Below is a small trained network, with its code and all its weights. Each question gives an input and a class and asks what happens when units are switched off, that is, made to give their printed mean instead of their output.

import numpy as np


def w(rows, s, z=0):
    codes = np.array(rows[::2]) - 128.0
    scale = np.full(codes.shape[1], s)
    scale[-1] = z or s
    return codes * scale


def f(y):
    return np.maximum(y, 0)


def log_softmax(a):
    a = a - a.max(-1, keepdims=True)
    return a - np.log(np.exp(a).sum(-1, keepdims=True))


def net(x, mask):
    res = np.array(x, float).reshape(1, 6) / 4 @ E
    y = f(res @ A[0][:, :-1].T + A[0][:, -1])
    res = res + np.where(mask, y, B[0][:, -1]) @ B[0][:, :-1]
    return log_softmax(res[-1] @ U[:, :-1].T + U[:, -1])


A, B = {}, {}
E = w([
[134,122,116,171,67,48],'x0',
[70,117,172,111,193,241],'x1',
[78,103,210,166,149,201],'x2',
[71,78,158,110,77,87],'x3',
[188,222,143,223,161,111],'x4',
[1,102,141,149,28,78],'x5',
],0.0069)
A[0] = w([
[161,146,149,81,174,190,153],'neuron 0',
[159,186,151,192,136,158,173],'neuron 1',
[148,100,93,121,63,51,231],'neuron 2',
[119,118,116,74,188,201,192],'neuron 3',
[143,128,130,66,203,209,192],'neuron 4',
[176,147,145,158,130,85,253],'neuron 5',
[5,90,143,104,86,154,216],'neuron 6',
[150,99,118,117,130,84,160],'neuron 7',
[156,177,150,188,158,120,138],'neuron 8',
[58,112,153,131,78,120,195],'neuron 9',
[150,173,147,188,153,152,175],'neuron 10',
],0.011,0.003)
B[0] = w([
[158,108,113,88,163,202,214],'neuron 0',
[51,174,97,194,209,184,215],'neuron 1',
[164,185,127,91,97,31,254],'neuron 2',
[198,55,192,93,164,196,218],'neuron 3',
[192,75,216,86,207,212,238],'neuron 4',
[94,215,21,105,167,112,224],'neuron 5',
[39,1,245,153,56,104,253],'neuron 6',
[221,156,120,100,102,81,175],'neuron 7',
[51,166,93,161,204,120,208],'neuron 8',
[37,96,136,180,31,81,218],'neuron 9',
[42,133,65,158,231,163,208],'neuron 10',
],0.007,0.009)
U = w([
[241,231,103,53,53,18,150],'0',
[55,36,214,183,2,77,137],'1',
[227,55,215,54,192,242,255],'2',
[85,224,66,250,207,157,19],'3',
],0.0066,0.00038)

Each question gives the input, the list of numbers given to net, and the class t.
The units are the neurons (one row each of A and B). Each row of codes is followed by its name. A weight is (code - 128) times the scale printed after its matrix; where a second scale follows, it is the last column's (A, B and U).
mask holds one flag per neuron, in row order. A switched-off neuron (its flag False) gives its mean, the last column of its row in B, instead of its output. The means were averaged over made-up inputs and are rounded, as every weight is.
A unit's drop is (log p(t) with every unit on - log p(t) with that unit switched off) / (log p(t) with every unit on - log p(t) with every unit switched off).
The circuit of an input: a set's keep is (log p(t) with only the set's units on - log p(t) with every unit switched off) / (log p(t) with every unit on - log p(t) with every unit switched off). Starting from all 11 units, units are removed one at a time, each time the one whose removal leaves the highest keep (on an exact tie, the one counted first), for as long as the keep stays at least 0.8.
circuit, biggest first: the units of the circuit, biggest drop first
k most important neurons: the k neurons with the biggest drops, biggest first
drop of u: that unit's drop, to one decimal
input [4,4,-6,7,6,2], class 0: most important neuron	(neuron 6)
input [-7,-1,2,-3,4,8], class 1: circuit, biggest first	(neuron 6; neuron 5)
input [7,5,-8,3,7,6], class 0: circuit, biggest first	(neuron 2; neuron 6)
input [-7,3,8,3,-7,2], class 1: 2 most important neurons	(neuron 6; neuron 9)
input [2,2,-3,3,-2,-2], class 0: circuit, biggest first	(neuron 6; neuron 4; neuron 1)
input [-5,-6,-3,-5,3,5], class 0: 3 most important neurons	(neuron 2; neuron 10; neuron 1)
input [-4,7,-8,1,7,8], class 1: drop of neuron 5	0.2
input [-6,-4,2,7,5,0], class 3: drop of neuron 6	0.6
input [5,7,-2,-3,-1,2], class 1: drop of neuron 6	0.1
input [3,-5,-2,-5,-3,-3], class 0: drop of neuron 1	0.0
